Below is a small trained network, with its code and all its weights. Each question gives an input and a class and asks what happens when units are switched off, that is, made to give their printed mean instead of their output.

import numpy as np


def w(rows, s, z=0):
    codes = np.array(rows[::2]) - 128.0
    scale = np.full(codes.shape[1], s)
    scale[-1] = z or s
    return codes * scale


def f(y):
    return y / 2 * (1 + np.tanh(0.7978845608 * (y + 0.044715 * y**3)))


def log_softmax(a):
    a = a - a.max(-1, keepdims=True)
    return a - np.log(np.exp(a).sum(-1, keepdims=True))


def net(x, mask):
    res = np.array(x, float).reshape(1, 4) / 4 @ E
    y = f(res @ A[0][:, :-1].T + A[0][:, -1])
    res = res + np.where(mask, y, B[0][:, -1]) @ B[0][:, :-1]
    return log_softmax(res[-1] @ U[:, :-1].T + U[:, -1])


A, B = {}, {}
E = w([
[71,77,194,88,83,173,164,160],'x0',
[68,78,67,36,173,48,3,101],'x1',
[223,64,140,92,195,174,162,193],'x2',
[84,214,174,153,149,28,123,95],'x3',
],0.0056)
A[0] = w([
[185,90,110,88,165,78,76,127,175],'n0',
[93,174,124,138,126,80,102,101,137],'n1',
[65,151,183,154,94,192,212,124,180],'n2',
[10,103,127,106,122,85,89,120,161],'n3',
[48,218,109,141,120,27,74,102,145],'n4',
[194,255,173,185,143,79,214,122,178],'n5',
[67,135,150,104,135,67,114,127,137],'n6',
[109,119,103,129,125,139,113,120,103],'n7',
[82,133,122,163,89,187,157,117,171],'n8',
[130,120,125,145,134,137,141,129,236],'n9',
[117,120,127,125,125,120,125,127,116],'n10',
[158,60,167,99,122,190,181,147,226],'n11',
[159,119,134,103,139,111,115,125,205],'n12',
[117,105,138,100,128,91,105,123,155],'n13',
[181,116,99,114,148,111,85,113,180],'n14',
[97,120,170,111,151,93,135,113,230],'n15',
[172,130,118,153,141,159,159,126,236],'n16',
[167,140,101,134,141,153,138,124,151],'n17',
[129,177,71,182,113,133,87,111,109],'n18',
[79,129,135,111,126,105,102,126,138],'n19',
[39,110,116,111,116,106,89,117,157],'n20',
[189,142,80,123,142,111,82,110,169],'n21',
[140,130,126,133,128,135,135,128,253],'n22',
[240,55,144,113,128,240,204,157,172],'n23',
],0.011,0.003)
B[0] = w([
[101,79,114,154,148,118,110,190,185],'n0',
[142,144,142,143,160,120,152,103,183],'n1',
[116,63,166,86,152,110,129,194,211],'n2',
[73,168,171,100,170,151,115,125,208],'n3',
[185,158,173,180,199,127,136,93,251],'n4',
[127,91,193,172,2,125,134,157,228],'n5',
[98,176,140,114,161,139,167,135,177],'n6',
[118,139,114,116,111,133,116,120,130],'n7',
[115,137,114,54,130,150,140,139,168],'n8',
[140,134,134,120,115,135,137,141,151],'n9',
[122,128,127,127,134,134,125,126,128],'n10',
[220,116,156,117,138,120,153,128,209],'n11',
[129,107,127,142,133,127,125,154,149],'n12',
[108,130,130,129,153,129,121,148,153],'n13',
[129,100,93,135,103,130,115,162,163],'n14',
[133,149,144,126,145,153,141,171,165],'n15',
[138,154,152,132,91,140,157,146,172],'n16',
[128,145,120,148,102,127,138,122,143],'n17',
[159,126,96,116,110,106,118,62,156],'n18',
[104,148,142,120,153,137,129,123,159],'n19',
[87,148,155,109,156,148,103,111,188],'n20',
[137,90,90,142,87,126,121,141,163],'n21',
[143,131,132,124,114,139,132,144,154],'n22',
[187,187,185,160,131,113,197,126,254],'n23',
],0.027,0.0096)
U = w([
[146,168,72,70,119,154,86,34,130],'0',
[188,176,135,152,137,83,147,23,2],'1',
[48,63,63,144,9,113,49,149,103],'2',
[52,77,136,6,165,163,105,189,156],'3',
[87,245,149,147,211,159,117,86,98],'4',
[133,162,39,73,63,143,133,61,84],'5',
[253,155,194,169,42,113,245,155,191],'6',
[212,85,47,162,161,59,108,151,129],'7',
],0.0051,0.0024)

Each question gives the input, the list of numbers given to net, and the class t.
The units are the neurons (one row each of A and B). Each row of codes is followed by its name. A weight is (code - 128) times the scale printed after its matrix; where a second scale follows, it is the last column's (A, B and U).
mask holds one flag per neuron, in row order. A switched-off neuron (its flag False) gives its mean, the last column of its row in B, instead of its output. The means were averaged over made-up inputs and are rounded, as every weight is.
A unit's drop is (log p(t) with every unit on - log p(t) with that unit switched off) / (log p(t) with every unit on - log p(t) with every unit switched off).
The circuit of an input: a set's keep is (log p(t) with only the set's units on - log p(t) with every unit switched off) / (log p(t) with every unit on - log p(t) with every unit switched off). Starting from the 12 units with the biggest drops (on a tie, the unit counted first), units are removed one at a time, each time the one whose removal leaves the highest keep (on an exact tie, the one counted first), for as long as the keep stays at least 0.8.
units of the circuit, in order: the units of the circuit, biggest drop first
k most important neurons: the k neurons with the biggest drops, biggest first
drop of u: that unit's drop, to one decimal
input [-4,1,1,1], class 7: units of the circuit, in order -> (n23; n5; n3)
input [-8,0,6,5], class 2: 2 most important neurons -> (n23; n11)
input [8,3,3,2], class 3: units of the circuit, in order -> (n4; n23)
input [8,4,-6,-5], class 3: units of the circuit, in order -> (n23)
input [3,6,7,7], class 3: 2 most important neurons -> (n23; n0)
input [-8,6,4,6], class 7: 2 most important neurons -> (n21; n0)
input [3,8,6,5], class 3: 2 most important neurons -> (n23; n0)
input [-3,4,0,-1], class 4: 4 most important neurons -> (n5; n2; n11; n8)
input [5,8,-4,-7], class 3: 2 most important neurons -> (n23; n4)
input [7,5,-2,2], class 4: drop of n13 -> 0.0
input [-8,8,5,1], class 7: drop of n5 -> 0.2
input [-8,1,5,3], class 2: drop of n23 -> 0.3
